Below are the code and all the weights of a small trained network. Each question names an input and a class and asks about switching units off, where a switched-off unit gives its printed mean instead of its output.

import numpy as np


def w(rows, s, z=0):
    codes = np.array(rows[::2]) - 128.0
    scale = np.full(codes.shape[1], s)
    scale[-1] = z or s
    return codes * scale


def norm(h):
    return h / np.sqrt((h * h).mean(-1, keepdims=True) + 1e-5)


def f(y):
    return y / 2 * (1 + np.tanh(0.7978845608 * (y + 0.044715 * y**3)))


def log_softmax(a):
    a = a - a.max(-1, keepdims=True)
    return a - np.log(np.exp(a).sum(-1, keepdims=True))


def net(x, mask):
    res = np.array(x, float).reshape(1, 6) / 4 @ E
    u = 0
    for l in range(2):
        y = f(norm(res) @ A[l][:, :-1].T + A[l][:, -1])
        res = res + np.where(mask[u : u + 16], y, B[l][:, -1]) @ B[l][:, :-1]
        u += 16
    return log_softmax(norm(res)[-1] @ U[:, :-1].T + U[:, -1])


A, B = {}, {}
E = w([
[130,125,128,125,129,127,129],'x0',
[129,125,128,127,128,128,129],'x1',
[110,119,167,169,230,66,138],'x2',
[61,126,78,46,194,144,101],'x3',
[108,171,130,129,164,145,254],'x4',
[129,125,130,126,129,128,128],'x5',
],0.0077)
A[0] = w([
[58,82,107,75,135,110,86,94],'L0N1',
[197,136,159,118,197,67,54,73],'L0N2',
[147,142,102,123,118,100,132,147],'L0N3',
[165,135,125,178,188,106,156,60],'L0N4',
[50,119,211,166,174,69,130,121],'L0N5',
[126,205,114,91,167,132,135,120],'L0N6',
[150,91,214,200,120,2,122,3],'L0N7',
[146,114,131,155,72,183,149,99],'L0N8',
[163,189,88,158,57,84,173,83],'L0N9',
[113,176,117,137,135,171,245,168],'L0N10',
[177,133,191,125,69,55,93,113],'L0N11',
[111,137,114,126,147,194,104,119],'L0N12',
[126,147,105,105,106,178,112,128],'L0N13',
[194,109,132,220,101,122,184,217],'L0N14',
[121,126,119,121,106,118,183,69],'L0N15',
[75,197,108,129,153,81,101,114],'L0N16',
],0.007,0.0046)
B[0] = w([
[62,187,244,143,53,148,52,182],'L0N1',
[43,69,145,170,123,161,76,176],'L0N2',
[159,139,134,123,157,144,104,138],'L0N3',
[185,113,95,119,172,33,153,145],'L0N4',
[172,23,57,123,180,53,162,195],'L0N5',
[137,52,119,129,129,219,83,147],'L0N6',
[119,106,134,254,128,185,50,210],'L0N7',
[175,70,163,86,107,29,128,152],'L0N8',
[102,19,208,114,48,82,131,154],'L0N9',
[152,155,220,56,141,168,214,223],'L0N10',
[168,97,11,174,100,249,161,196],'L0N11',
[87,144,140,108,132,101,91,141],'L0N12',
[151,137,98,97,150,46,83,159],'L0N13',
[116,154,177,151,81,159,24,255],'L0N14',
[87,166,196,87,128,185,87,119],'L0N15',
[132,26,127,128,81,129,139,142],'L0N16',
],0.0042,0.0052)
A[1] = w([
[117,104,82,175,139,107,61,115],'L1N1',
[94,157,135,164,164,103,162,154],'L1N2',
[103,113,159,169,199,9,101,66],'L1N3',
[128,77,136,169,83,72,84,101],'L1N4',
[187,147,153,174,56,142,127,59],'L1N5',
[213,102,117,199,86,116,108,60],'L1N6',
[152,138,166,209,142,93,120,103],'L1N7',
[177,136,194,174,102,128,201,97],'L1N8',
[114,176,129,102,120,164,98,133],'L1N9',
[92,78,119,160,181,127,118,124],'L1N10',
[82,136,138,126,96,219,151,99],'L1N11',
[187,111,100,166,168,107,87,102],'L1N12',
[96,128,110,108,120,159,182,109],'L1N13',
[114,150,96,77,169,141,198,107],'L1N14',
[138,155,147,162,181,113,156,142],'L1N15',
[136,93,139,207,228,133,150,252],'L1N16',
],0.012,0.0047)
B[1] = w([
[95,116,187,79,111,123,180,226],'L1N1',
[96,69,76,130,74,186,77,153],'L1N2',
[254,255,162,69,151,92,203,190],'L1N3',
[141,151,63,114,185,111,137,224],'L1N4',
[113,158,175,84,219,121,177,205],'L1N5',
[183,177,76,204,157,45,141,227],'L1N6',
[78,75,82,72,117,159,89,193],'L1N7',
[78,95,134,35,67,210,119,200],'L1N8',
[146,95,54,158,56,157,161,172],'L1N9',
[118,173,177,163,157,98,130,182],'L1N10',
[202,154,106,102,158,137,147,165],'L1N11',
[133,167,161,119,138,166,210,177],'L1N12',
[157,164,143,157,158,62,144,150],'L1N13',
[197,146,116,245,170,29,85,182],'L1N14',
[72,144,55,120,89,169,62,160],'L1N15',
[60,42,111,169,55,157,54,254],'L1N16',
],0.0079,0.0081)
U = w([
[251,199,61,127,153,80,155,142],'0',
[66,79,82,83,45,209,78,245],'1',
[100,97,132,239,167,77,87,173],'2',
[78,154,225,47,165,65,114,6],'3',
[160,145,211,47,99,206,202,47],'4',
],0.019,0.0022)

Each question gives the input, the list of numbers given to net, and the class t.
The units are the neurons (one row each of A and B). Each row of codes is followed by its name. A weight is (code - 128) times the scale printed after its matrix; where a second scale follows, it is the last column's (A, B and U).
mask holds one flag per neuron, layer by layer. A switched-off neuron (its flag False) gives its mean, the last column of its row in B, instead of its output. The means were averaged over made-up inputs and are rounded, as every weight is.
A unit's drop is (log p(t) with every unit on - log p(t) with that unit switched off) / (log p(t) with every unit on - log p(t) with every unit switched off).
The circuit of an input: a set's keep is (log p(t) with only the set's units on - log p(t) with every unit switched off) / (log p(t) with every unit on - log p(t) with every unit switched off). Starting from the 12 units with the biggest drops (on a tie, the unit counted first), units are removed one at a time, each time the one whose removal leaves the highest keep (on an exact tie, the one counted first), for as long as the keep stays at least 0.8.
units of the circuit, in order: the units of the circuit, biggest drop first
most important unit: the unit with the biggest drop
k most important neurons: the k neurons with the biggest drops, biggest first
k most important neurons of layer l: the k neurons of layer l with the biggest drops, biggest first
drop of u: that unit's drop, to one decimal
input [8,-1,-6,0,1,-3], class 4: units of the circuit, in order => (L1N16; L1N14)
input [-1,-8,-5,1,8,-6], class 0: units of the circuit, in order => (L1N14)
input [5,-2,-7,0,1,-8], class 4: 4 most important neurons => (L1N6; L1N16; L1N14; L1N4)
input [5,-4,5,-7,1,1], class 1: 4 most important neurons of layer 1 => (L1N16; L1N7; L1N8; L1N14)
input [-3,4,6,1,8,-4], class 2: 3 most important neurons of layer 1 => (L1N14; L1N13; L1N7)
input [0,-6,6,8,1,6], class 2: 3 most important neurons => (L1N14; L1N16; L0N14)
input [7,-5,1,5,5,8], class 2: 2 most important neurons => (L1N14; L1N3)
input [-5,0,-1,-5,4,-5], class 4: 2 most important neurons of layer 1 => (L1N16; L1N5)
input [8,3,0,-4,2,2], class 4: 2 most important neurons of layer 1 => (L1N5; L1N16)
input [8,2,2,1,-6,-2], class 3: 2 most important neurons => (L1N1; L1N14)
input [-5,-2,4,-4,1,-7], class 1: 2 most important neurons => (L1N16; L1N7)
input [4,-2,4,-8,1,-8], class 1: 2 most important neurons of layer 1 => (L1N8; L1N7)
input [-1,8,6,1,-5,2], class 3: 4 most important neurons => (L1N3; L1N1; L1N14; L1N12)
input [-2,5,-4,0,-5,-6], class 0: units of the circuit, in order => (L1N16)
input [-3,-4,-6,8,1,4], class 0: 2 most important neurons => (L1N16; L0N14)
input [-6,0,-1,3,6,6], class 0: 2 most important neurons => (L1N14; L0N10)
input [-8,-8,1,8,-3,2], class 3: 3 most important neurons of layer 0 => (L0N11; L0N14; L0N10)
input [4,8,7,2,-2,1], class 3: 2 most important neurons => (L1N3; L1N16)
input [-6,0,6,6,2,8], class 2: 2 most important neurons => (L1N16; L1N14)
input [2,-2,-2,-3,1,4], class 4: most important unit => L1N8
input [3,-3,7,7,8,0], class 2: 2 most important neurons => (L1N14; L1N16)
input [-8,-4,8,5,7,5], class 2: 2 most important neurons of layer 1 => (L1N16; L1N14)
input [7,-6,-1,-8,3,-1], class 4: drop of L1N8 => 0.9
input [4,-6,5,2,6,6], class 2: drop of L1N14 => 3.4
input [8,-4,-7,1,6,-7], class 0: drop of L1N14 => 0.9
input [-2,-1,4,2,-5,-7], class 3: drop of L1N3 => 0.2
input [0,1,8,6,5,-7], class 2: most important unit => L1N16
